Below is a small trained network, with its code and all its weights. Each question gives an input and a target symbol and asks what happens when units are switched off, that is, made to give their printed mean instead of their output.

import numpy as np


def w(rows, s, z=0):
    codes = np.array(rows[::2]) - 128.0
    scale = np.full(codes.shape[1], s)
    scale[-1] = z or s
    return codes * scale


def norm(h):
    return h / np.sqrt((h * h).mean(-1, keepdims=True) + 1e-5)


def f(y):
    return y / 2 * (1 + np.tanh(0.7978845608 * (y + 0.044715 * y**3)))


def softmax(a):
    e = np.exp(a - a.max(-1, keepdims=True))
    return e / e.sum(-1, keepdims=True)


def log_softmax(a):
    a = a - a.max(-1, keepdims=True)
    return a - np.log(np.exp(a).sum(-1, keepdims=True))


def net(x, mask):
    ids = ['αδηθλξσψω'.index(c) for c in x.split()]
    T = len(ids)
    res = E[ids] + P[:T]
    r = norm(res)
    for j in range(2):
        rows = slice(2 * j, 2 * j + 2)
        q, k, v = (r @ M[0][rows].T for M in (Q, K, V))
        z = softmax(np.where(np.tri(T) > 0, q @ k.T / 2**0.5, -1e9)) @ v
        o = O[0][rows]
        res = res + np.where(mask[j], z, o[:, -1]) @ o[:, :-1]
    y = f(norm(res) @ A[0][:, :-1].T + A[0][:, -1])
    res = res + np.where(mask[2:26], y, B[0][:, -1]) @ B[0][:, :-1]
    return log_softmax(norm(res)[-1] @ U[:, :-1].T + U[:, -1])


Q, K, V, O, A, B = {}, {}, {}, {}, {}, {}
E = w([
[97,106,134,53],'α',
[175,166,106,12],'δ',
[118,138,243,119],'η',
[149,185,136,223],'θ',
[99,115,179,59],'λ',
[210,207,141,28],'ξ',
[181,133,123,96],'σ',
[141,204,90,115],'ψ',
[123,187,76,121],'ω',
],0.011)
P = w([
[124,2,165,146],'0',
[152,217,201,92],'1',
[171,191,186,91],'2',
[164,176,146,54],'3',
[148,162,121,53],'4',
[171,175,145,58],'5',
[181,183,154,59],'6',
[148,155,99,49],'7',
[170,168,123,52],'8',
[168,155,107,45],'9',
[174,169,120,48],'10',
],0.0078)
Q[0] = w([
[115,198,16,98],'head 1',
[93,231,123,112],'head 1',
[61,175,119,194],'head 2',
[212,254,20,186],'head 2',
],0.0086)
K[0] = w([
[126,57,126,153],'head 1',
[86,98,108,183],'head 1',
[138,86,64,190],'head 2',
[182,6,144,163],'head 2',
],0.012)
V[0] = w([
[95,31,78,192],'head 1',
[81,139,100,160],'head 1',
[82,70,11,101],'head 2',
[67,78,197,136],'head 2',
],0.011)
O[0] = w([
[155,113,172,212,11],'head 1',
[176,180,159,131,20],'head 1',
[254,16,110,153,4],'head 2',
[119,128,40,159,179],'head 2',
],0.0089,0.0045)
A[0] = w([
[155,2,101,129,193],'neuron 1',
[42,138,222,129,136],'neuron 2',
[160,48,220,115,172],'neuron 3',
[162,132,187,156,3],'neuron 4',
[152,22,192,102,144],'neuron 5',
[204,166,136,178,126],'neuron 6',
[134,123,223,121,136],'neuron 7',
[41,183,76,180,73],'neuron 8',
[75,39,214,104,122],'neuron 9',
[127,146,149,5,215],'neuron 10',
[107,177,60,188,57],'neuron 11',
[118,158,77,175,14],'neuron 12',
[124,96,115,234,132],'neuron 13',
[85,41,201,128,138],'neuron 14',
[129,195,191,182,131],'neuron 15',
[2,93,191,155,165],'neuron 16',
[164,197,126,89,155],'neuron 17',
[139,121,90,213,107],'neuron 18',
[202,126,101,170,38],'neuron 19',
[239,126,46,195,74],'neuron 20',
[159,146,91,157,33],'neuron 21',
[202,17,85,184,58],'neuron 22',
[239,110,78,174,46],'neuron 23',
[155,137,105,186,64],'neuron 24',
],0.0092,0.0064)
B[0] = w([
[175,171,123,149,138],'neuron 1',
[123,148,170,176,158],'neuron 2',
[109,231,76,136,134],'neuron 3',
[107,78,141,109,120],'neuron 4',
[16,241,93,162,131],'neuron 5',
[79,49,49,123,131],'neuron 6',
[134,197,33,72,132],'neuron 7',
[135,117,182,210,146],'neuron 8',
[26,186,172,137,133],'neuron 9',
[191,64,71,128,251],'neuron 10',
[129,64,172,217,132],'neuron 11',
[145,99,110,223,121],'neuron 12',
[200,107,104,39,132],'neuron 13',
[36,220,128,109,128],'neuron 14',
[196,93,71,60,131],'neuron 15',
[99,255,201,58,152],'neuron 16',
[197,72,104,91,182],'neuron 17',
[138,79,61,47,130],'neuron 18',
[58,103,182,111,127],'neuron 19',
[56,90,159,91,144],'neuron 20',
[72,109,58,77,120],'neuron 21',
[70,169,248,100,142],'neuron 22',
[45,131,212,121,137],'neuron 23',
[137,113,47,89,123],'neuron 24',
],0.0072,0.013)
U = w([
[239,27,227,152,146],'α',
[85,174,28,197,141],'δ',
[44,201,220,69,172],'η',
[214,77,69,128,2],'θ',
[147,60,52,171,112],'λ',
[71,54,149,79,201],'ξ',
[92,185,121,56,121],'σ',
[255,187,96,244,97],'ψ',
[170,79,21,228,123],'ω',
],0.0088,0.0057)

Each question gives the input, a string of symbols that net reads in full, and the target symbol t.
The units are the heads (2 rows each of Q, K, V and O) and the neurons (one row each of A and B). Each row of codes is followed by its name. A weight is (code - 128) times the scale printed after its matrix; where a second scale follows, it is the last column's (O, A, B and U).
mask holds one flag per unit, heads first, then neurons. A switched-off unit (its flag False) gives its mean, the last column of its rows in O or B, instead of its output. The means were averaged over made-up inputs and are rounded, as every weight is.
A unit's drop is (log p(t) with every unit on - log p(t) with that unit switched off) / (log p(t) with every unit on - log p(t) with every unit switched off).
The circuit of an input: a set's keep is (log p(t) with only the set's units on - log p(t) with every unit switched off) / (log p(t) with every unit on - log p(t) with every unit switched off). Starting from the 12 units with the biggest drops (on a tie, the unit counted first), units are removed one at a time, each time the one whose removal leaves the highest keep (on an exact tie, the one counted first), for as long as the keep stays at least 0.8.
units of the circuit, in order: the units of the circuit, biggest drop first
most important unit: the unit with the biggest drop
k most important neurons: the k neurons with the biggest drops, biggest first
heads that matter: for each layer, one digit per head in row order, 1 if its drop is at least 0.15 and else 0, layers parted by /
drop of u: that unit's drop, to one decimal
input λ α α λ θ, target ω: heads that matter	01
input ω ψ δ, target ψ: units of the circuit, in order	[head 1]
input η ξ ψ σ θ η η λ σ ξ ω, target δ: units of the circuit, in order	[head 2; neuron 8; neuron 11]
input ψ ω ξ ω ω ψ, target η: 2 most important neurons	[neuron 10; neuron 22]
input ω ξ η θ σ ξ δ ω, target α: units of the circuit, in order	[head 2; neuron 22]
input ψ σ λ λ θ, target η: 3 most important neurons	[neuron 22; neuron 5; neuron 10]
input ψ θ σ ψ, target η: 3 most important neurons	[neuron 10; neuron 5; neuron 22]
input λ α α λ ω, target ω: heads that matter	01
input ψ η δ ω δ η ω, target η: 4 most important neurons	[neuron 5; neuron 22; neuron 10; neuron 3]
input α α α ψ λ δ δ η λ δ ψ, target ξ: 3 most important neurons	[neuron 20; neuron 23; neuron 10]
input ω ψ ω η θ α ω ξ σ σ ψ, target α: heads that matter	11
input θ θ ψ θ δ λ ω α η λ ω, target ψ: 2 most important neurons	[neuron 10; neuron 8]
input ψ θ θ δ ω, target η: 3 most important neurons	[neuron 22; neuron 5; neuron 3]
input θ σ ψ ψ, target ψ: most important unit	head 1
input θ δ σ δ θ, target ψ: 2 most important neurons	[neuron 10; neuron 15]
input α α ξ ω ξ λ η λ ω ω, target ξ: drop of neuron 20	0.5
input θ α θ α θ, target ψ: drop of head 2	0.7
input η θ ψ α ω, target δ: drop of head 2	1.6
